In the rows, 128 means zero.
Each row is followed by its class.
99, 153, 182, 125, 120, 178, 136, 78, 125, 129, 108, 156, 84, 137, 99, 140, 134, 183, 92, 180, 133, 140, 92, 151, 53, 113, 92, 209, 147, 106, 161, 123, 105, 127, 130, 140, 133
Ribi
162, 127, 66, 100, 110, 165, 143, 140, 174, 126, 137, 161, 117, 103, 108, 153, 102, 151, 120, 139, 114, 191, 79, 163, 101, 128, 138, 164, 162, 103, 150, 62, 145, 135, 177, 113, 110
Zope
116, 125, 103, 159, 105, 114, 222, 192, 109, 69, 99, 143, 87, 144, 83, 148, 118, 129, 136, 102, 106, 98, 67, 104, 133, 94, 165, 128, 127, 176, 121, 114, 158, 112, 171, 200, 112
Ribi
189, 156, 75, 115, 145, 190, 171, 134, 165, 94, 135, 143, 117, 140, 94, 172, 109, 149, 153, 160, 113, 156, 75, 128, 125, 106, 126, 131, 156, 130, 143, 67, 144, 116, 182, 150, 174
Felo
115, 152, 144, 151, 144, 138, 142, 97, 150, 114, 94, 144, 72, 145, 98, 126, 132, 234, 99, 162, 139, 150, 68, 147, 62, 131, 85, 195, 160, 155, 167, 129, 90, 138, 158, 142, 156
Felo
176, 129, 104, 172, 186, 111, 139, 117, 91, 156, 143, 81, 135, 93, 94, 103, 157, 84, 136, 107, 127, 165, 76, 211, 129, 106, 97, 148, 152, 150, 103, 19, 148, 109, 122, 138, 127
vas
131, 111, 117, 146, 129, 115, 211, 190, 118, 67, 92, 165, 124, 130, 88, 154, 134, 150, 119, 132, 71, 68, 66, 97, 129, 99, 147, 143, 143, 170, 125, 125, 160, 123, 193, 164, 105
fup
105, 169, 188, 168, 129, 148, 158, 121, 162, 125, 105, 164, 65, 168, 93, 148, 129, 210, 98, 187, 132, 130, 72, 158, 40, 97, 88, 209, 120, 94, 168, 103, 92, 118, 127, 161, 144
labim
175, 124, 85, 124, 125, 170, 160, 147, 159, 107, 142, 127, 154, 112, 99, 153, 75, 149, 144, 105, 118, 178, 70, 141, 129, 135, 143, 144, 132, 136, 108, 82, 139, 97, 163, 157, 142
labim
118, 121, 93, 126, 119, 115, 199, 178, 147, 57, 116, 169, 111, 156, 141, 167, 166, 87, 93, 163, 87, 82, 88, 138, 110, 126, 158, 135, 108, 135, 140, 80, 149, 142, 172, 181, 121
Zuli
153, 111, 115, 116, 152, 159, 100, 144, 157, 74, 140, 147, 104, 121, 105, 168, 126, 173, 131, 167, 122, 204, 40, 124, 120, 106, 121, 154, 157, 181, 146, 86, 130, 114, 163, 168, 154
fup
180, 149, 98, 116, 129, 166, 129, 136, 144, 84, 137, 113, 135, 122, 108, 169, 119, 193, 118, 160, 132, 182, 37, 131, 127, 148, 97, 153, 165, 114, 155, 19, 119, 122, 161, 140, 174
Zuli
179, 149, 103, 142, 119, 159, 155, 148, 188, 110, 138, 108, 150, 123, 128, 160, 96, 198, 124, 130, 96, 171, 34, 149, 115, 115, 115, 151, 159, 137, 130, 43, 117, 111, 156, 124, 143
Zuli
82, 161, 164, 113, 117, 131, 150, 103, 153, 116, 118, 176, 99, 155, 117, 121, 144, 227, 97, 163, 125, 141, 42, 158, 57, 130, 78, 235, 148, 106, 163, 119, 98, 140, 115, 125, 136
Zuli
189, 138, 46, 120, 124, 225, 144, 172, 158, 66, 95, 155, 69, 133, 78, 173, 98, 163, 117, 162, 107, 193, 67, 151, 94, 123, 126, 129, 145, 148, 162, 88, 129, 130, 182, 188, 188
pog
96, 119, 160, 121, 109, 148, 215, 184, 126, 36, 112, 198, 153, 143, 159, 116, 125, 116, 114, 122, 95, 98, 89, 100, 138, 124, 150, 157, 128, 172, 137, 100, 157, 111, 157, 168, 95
vas
134, 104, 164, 157, 153, 158, 178, 162, 142, 52, 128, 152, 136, 142, 144, 193, 90, 115, 121, 189, 99, 107, 92, 89, 169, 98, 135, 161, 82, 134, 153, 104, 132, 111, 177, 236, 129
vas
95, 119, 128, 147, 118, 105, 197, 217, 123, 55, 129, 147, 112, 157, 106, 148, 138, 140, 115, 125, 79, 92, 39, 127, 152, 96, 140, 156, 109, 138, 141, 90, 147, 127, 140, 190, 137
Zuli
113, 158, 208, 141, 139, 185, 133, 99, 141, 122, 119, 167, 68, 154, 113, 153, 142, 232, 114, 159, 135, 113, 66, 148, 67, 90, 65, 182, 147, 87, 177, 73, 117, 163, 128, 190, 160
Zuli
75, 152, 175, 118, 116, 142, 147, 99, 133, 144, 88, 189, 46, 147, 87, 114, 105, 182, 96, 151, 112, 153, 79, 176, 47, 110, 111, 210, 144, 118, 148, 152, 89, 125, 139, 172, 105
terup
115, 141, 141, 147, 140, 143, 130, 134, 167, 124, 113, 171, 41, 163, 112, 139, 142, 195, 104, 180, 123, 168, 61, 181, 47, 111, 80, 227, 117, 119, 152, 125, 106, 143, 135, 172, 147
labim
174, 119, 109, 89, 108, 162, 174, 121, 149, 98, 142, 121, 120, 104, 77, 148, 104, 153, 138, 183, 123, 161, 59, 123, 97, 106, 125, 139, 169, 141, 146, 97, 135, 110, 156, 145, 137
Zope
160, 131, 110, 171, 198, 82, 141, 109, 62, 168, 116, 80, 101, 108, 40, 114, 154, 68, 132, 105, 110, 146, 82, 162, 123, 116, 98, 108, 143, 153, 103, 33, 143, 72, 80, 187, 103
Doma
122, 128, 131, 132, 124, 110, 195, 175, 129, 55, 116, 156, 138, 173, 154, 164, 125, 142, 136, 150, 99, 91, 67, 66, 169, 115, 141, 134, 127, 156, 154, 102, 136, 123, 163, 181, 127
Zuli
160, 144, 114, 143, 138, 186, 163, 163, 175, 74, 156, 120, 136, 133, 116, 151, 101, 180, 138, 162, 121, 143, 39, 133, 119, 112, 101, 153, 144, 135, 144, 35, 146, 120, 144, 150, 171
Zuli
185, 140, 112, 101, 170, 212, 181, 106, 171, 66, 137, 137, 158, 118, 71, 159, 95, 157, 107, 146, 119, 171, 53, 127, 155, 114, 127, 141, 164, 131, 143, 76, 149, 125, 166, 146, 161
Doma
122, 114, 102, 164, 156, 138, 204, 154, 104, 88, 98, 161, 93, 153, 64, 182, 124, 74, 116, 144, 83, 94, 90, 115, 131, 111, 164, 142, 126, 134, 138, 83, 164, 107, 175, 206, 106
Doma
108, 108, 146, 151, 131, 156, 174, 186, 117, 69, 118, 169, 111, 137, 118, 207, 122, 118, 110, 132, 86, 107, 77, 98, 122, 96, 140, 142, 117, 159, 138, 60, 149, 98, 167, 193, 130
Ribi
103, 193, 156, 138, 138, 126, 147, 109, 145, 135, 108, 145, 51, 182, 99, 108, 150, 182, 117, 189, 125, 139, 71, 171, 53, 111, 82, 226, 142, 87, 159, 102, 113, 131, 95, 147, 139
Zuli
158, 161, 79, 113, 141, 157, 167, 170, 147, 100, 130, 131, 99, 145, 125, 149, 117, 154, 128, 131, 86, 185, 79, 146, 116, 133, 84, 145, 134, 136, 159, 45, 136, 103, 118, 153, 160
Zuli
100, 100, 100, 156, 113, 93, 202, 211, 160, 65, 103, 181, 97, 151, 92, 144, 134, 125, 108, 158, 83, 70, 68, 99, 113, 106, 159, 128, 107, 165, 134, 97, 142, 110, 154, 182, 97
pog
162, 146, 96, 122, 135, 152, 149, 119, 154, 99, 136, 158, 166, 111, 146, 152, 126, 137, 108, 152, 132, 189, 61, 148, 131, 157, 111, 200, 146, 112, 135, 42, 129, 103, 163, 107, 105
vas
179, 154, 108, 110, 143, 165, 160, 151, 182, 78, 131, 113, 154, 116, 110, 127, 87, 148, 115, 155, 108, 192, 64, 173, 127, 118, 131, 161, 141, 132, 141, 45, 128, 105, 158, 159, 158
vas
172, 127, 109, 98, 154, 165, 122, 121, 160, 114, 143, 147, 147, 110, 113, 140, 113, 158, 144, 153, 111, 167, 68, 125, 133, 118, 98, 176, 150, 111, 136, 88, 158, 133, 150, 144, 127
fup
118, 84, 133, 115, 134, 116, 189, 177, 157, 39, 134, 175, 134, 130, 106, 174, 146, 135, 109, 183, 88, 84, 56, 90, 130, 109, 130, 175, 117, 135, 149, 102, 165, 152, 187, 190, 128
fup
160, 154, 95, 103, 136, 186, 152, 133, 171, 75, 151, 142, 135, 129, 131, 141, 112, 119, 128, 180, 122, 176, 66, 136, 135, 113, 115, 155, 151, 151, 140, 33, 146, 107, 162, 125, 150
Ribi
185, 127, 117, 114, 139, 214, 154, 150, 162, 73, 151, 149, 127, 104, 118, 182, 87, 143, 129, 173, 100, 199, 35, 139, 126, 84, 104, 143, 152, 156, 159, 40, 132, 98, 162, 166, 152
Zope
89, 149, 167, 120, 120, 219, 111, 101, 142, 116, 102, 197, 62, 125, 107, 141, 99, 242, 84, 190, 121, 148, 84, 151, 48, 121, 74, 208, 146, 136, 162, 113, 91, 115, 158, 142, 136
Ribi
93, 179, 132, 129, 150, 103, 193, 97, 158, 142, 109, 178, 68, 155, 70, 103, 117, 159, 125, 203, 119, 143, 60, 186, 23, 87, 92, 241, 146, 127, 167, 103, 108, 105, 118, 130, 118
Zope
188, 128, 100, 89, 145, 172, 138, 117, 158, 80, 133, 133, 162, 118, 161, 172, 145, 129, 114, 163, 125, 176, 56, 159, 141, 133, 124, 164, 157, 128, 146, 72, 149, 133, 196, 145, 148
vas
97, 110, 130, 148, 136, 117, 176, 171, 141, 63, 113, 172, 101, 151, 101, 125, 123, 137, 135, 134, 118, 99, 88, 110, 155, 86, 161, 150, 115, 142, 171, 142, 163, 171, 175, 222, 116
fup
184, 139, 101, 166, 161, 145, 115, 140, 52, 147, 111, 95, 127, 77, 96, 81, 126, 79, 125, 102, 120, 167, 64, 183, 173, 107, 114, 108, 158, 156, 112, 44, 140, 86, 117, 154, 70
Zope
103, 111, 155, 163, 147, 103, 211, 196, 135, 46, 118, 138, 110, 166, 75, 138, 133, 130, 121, 154, 83, 64, 34, 98, 168, 68, 160, 136, 134, 174, 128, 116, 164, 118, 159, 191, 129
Doma
113, 97, 129, 125, 105, 103, 229, 197, 98, 59, 111, 165, 129, 144, 85, 165, 122, 99, 119, 117, 99, 97, 46, 91, 158, 93, 165, 135, 112, 133, 134, 164, 142, 123, 147, 213, 101
terup
113, 163, 163, 116, 106, 150, 134, 106, 141, 104, 100, 146, 75, 165, 92, 139, 151, 188, 105, 205, 118, 155, 51, 128, 72, 113, 101, 198, 167, 128, 158, 134, 94, 102, 127, 112, 157
pog
92, 108, 99, 126, 123, 105, 213, 195, 141, 98, 116, 160, 76, 153, 96, 150, 125, 141, 139, 117, 96, 90, 39, 155, 132, 61, 147, 121, 114, 151, 171, 174, 159, 134, 170, 226, 117
terup
192, 124, 60, 147, 138, 230, 156, 143, 182, 73, 136, 143, 108, 129, 49, 187, 77, 153, 130, 165, 123, 215, 54, 140, 104, 100, 153, 151, 156, 153, 142, 74, 120, 120, 172, 149, 190
pog
110, 174, 172, 160, 144, 144, 118, 90, 165, 138, 100, 166, 41, 181, 112, 182, 134, 191, 118, 199, 105, 155, 48, 161, 51, 76, 85, 216, 139, 115, 154, 129, 95, 117, 142, 176, 150
Doma
94, 109, 132, 136, 125, 103, 199, 156, 140, 84, 112, 170, 84, 126, 104, 164, 90, 139, 128, 143, 104, 89, 86, 104, 137, 103, 156, 136, 111, 156, 156, 93, 147, 113, 200, 222, 96
Zope
187, 129, 83, 108, 138, 194, 134, 163, 189, 80, 141, 126, 121, 106, 143, 149, 93, 145, 127, 164, 117, 169, 80, 152, 129, 112, 129, 126, 150, 148, 141, 68, 160, 136, 191, 143, 153
Zope
179, 141, 66, 125, 129, 217, 128, 163, 165, 99, 133, 160, 126, 108, 86, 157, 80, 156, 123, 143, 85, 196, 50, 158, 139, 110, 121, 137, 142, 139, 127, 45, 121, 84, 157, 135, 151
pog
160, 116, 92, 146, 152, 158, 140, 163, 196, 109, 141, 123, 121, 142, 111, 156, 108, 154, 142, 177, 97, 161, 38, 148, 109, 89, 127, 151, 147, 147, 172, 54, 138, 116, 160, 174, 145
Felo
86, 153, 167, 125, 125, 119, 136, 87, 119, 147, 113, 174, 65, 152, 84, 122, 145, 189, 114, 172, 133, 158, 63, 168, 50, 128, 76, 220, 147, 113, 168, 81, 94, 104, 130, 153, 131
labim
170, 134, 79, 91, 140, 129, 143, 135, 169, 121, 137, 139, 149, 129, 106, 156, 94, 119, 157, 126, 117, 216, 19, 160, 98, 107, 140, 160, 168, 145, 123, 70, 131, 103, 146, 153, 138
terup
137, 135, 113, 179, 190, 91, 150, 147, 63, 157, 102, 98, 102, 89, 40, 89, 125, 114, 118, 66, 110, 134, 126, 145, 150, 133, 107, 111, 131, 138, 129, 35, 156, 86, 101, 175, 80
fup
92, 173, 189, 115, 135, 137, 141, 93, 145, 116, 110, 176, 81, 158, 89, 128, 139, 217, 117, 170, 129, 159, 51, 127, 87, 98, 86, 236, 146, 97, 175, 156, 117, 121, 113, 146, 118
fup
123, 100, 139, 133, 114, 167, 193, 178, 117, 33, 94, 148, 118, 155, 118, 131, 122, 89, 115, 190, 73, 72, 69, 102, 132, 111, 173, 135, 137, 174, 154, 111, 152, 119, 195, 230, 123
Felo
157, 141, 115, 174, 172, 128, 141, 131, 70, 155, 110, 82, 109, 106, 98, 123, 137, 29, 113, 109, 114, 163, 93, 190, 111, 120, 114, 112, 130, 142, 117, 50, 135, 73, 98, 180, 98
terup
158, 128, 94, 193, 161, 144, 102, 133, 71, 176, 111, 106, 78, 115, 64, 108, 120, 85, 159, 101, 112, 160, 104, 163, 124, 95, 124, 93, 136, 173, 96, 77, 127, 72, 90, 176, 109
pog
102, 142, 173, 133, 152, 168, 119, 110, 156, 130, 126, 162, 96, 135, 99, 98, 114, 225, 115, 190, 142, 151, 71, 183, 56, 100, 72, 226, 144, 111, 175, 113, 108, 139, 119, 150, 151
vas
89, 140, 178, 149, 126, 136, 121, 85, 150, 119, 121, 158, 78, 159, 111, 120, 153, 209, 104, 181, 138, 148, 39, 139, 104, 103, 93, 216, 166, 127, 160, 147, 109, 146, 139, 126, 120
Doma
157, 119, 85, 175, 174, 93, 102, 123, 89, 189, 99, 87, 108, 102, 75, 84, 141, 91, 143, 111, 117, 131, 105, 190, 66, 132, 117, 99, 156, 157, 127, 16, 133, 106, 118, 189, 106
Felo
68, 91, 140, 149, 107, 129, 203, 150, 141, 48, 160, 155, 129, 143, 109, 146, 135, 110, 130, 160, 121, 71, 77, 83, 163, 107, 145, 123, 121, 156, 166, 112, 165, 130, 167, 182, 128
Doma
102, 164, 152, 156, 146, 89, 142, 119, 157, 143, 102, 148, 72, 174, 103, 146, 153, 216, 94, 176, 138, 139, 66, 145, 47, 131, 78, 233, 128, 69, 178, 105, 99, 143, 92, 143, 121
Zuli
144, 167, 84, 108, 123, 165, 151, 141, 174, 87, 132, 170, 144, 122, 93, 132, 111, 140, 108, 131, 114, 187, 33, 170, 123, 118, 123, 146, 135, 112, 152, 51, 129, 99, 128, 159, 126
Doma
194, 131, 64, 98, 143, 142, 176, 135, 171, 115, 127, 129, 148, 118, 102, 162, 95, 124, 134, 151, 105, 180, 34, 154, 105, 115, 121, 160, 149, 129, 123, 108, 130, 115, 158, 154, 126
terup
176, 138, 59, 186, 165, 168, 150, 134, 91, 132, 103, 119, 94, 104, 30, 80, 119, 54, 114, 124, 128, 167, 110, 188, 99, 131, 130, 137, 126, 134, 101, 59, 135, 112, 94, 171, 112
pog
178, 134, 80, 147, 102, 159, 155, 164, 167, 107, 123, 136, 101, 129, 80, 157, 88, 182, 130, 150, 121, 166, 76, 143, 109, 115, 141, 132, 130, 127, 130, 92, 107, 117, 178, 165, 146
labim
106, 94, 167, 144, 115, 148, 212, 182, 127, 42, 139, 137, 79, 139, 97, 187, 152, 133, 111, 151, 97, 90, 57, 88, 140, 69, 142, 119, 131, 190, 138, 90, 162, 111, 169, 195, 140
Ribi
101, 128, 176, 138, 114, 145, 130, 118, 154, 128, 108, 144, 80, 149, 99, 119, 136, 194, 103, 178, 123, 130, 65, 175, 37, 111, 116, 194, 153, 131, 158, 106, 109, 131, 153, 161, 143
labim
180, 130, 111, 113, 125, 194, 140, 118, 190, 71, 176, 122, 121, 129, 118, 176, 104, 116, 157, 192, 132, 193, 51, 136, 120, 69, 129, 142, 131, 159, 120, 83, 133, 124, 153, 183, 183
Ribi
162, 106, 107, 199, 159, 115, 120, 160, 99, 138, 142, 79, 162, 103, 156, 49, 148, 88, 150, 88, 151, 172, 77, 166, 165, 119, 112, 135, 147, 180, 111, 88, 157, 122, 82, 132, 74
vas
158, 133, 69, 186, 190, 116, 127, 126, 95, 154, 121, 95, 140, 101, 60, 76, 129, 88, 134, 88, 148, 143, 72, 180, 147, 116, 129, 98, 135, 151, 107, 85, 152, 103, 91, 171, 86
Doma
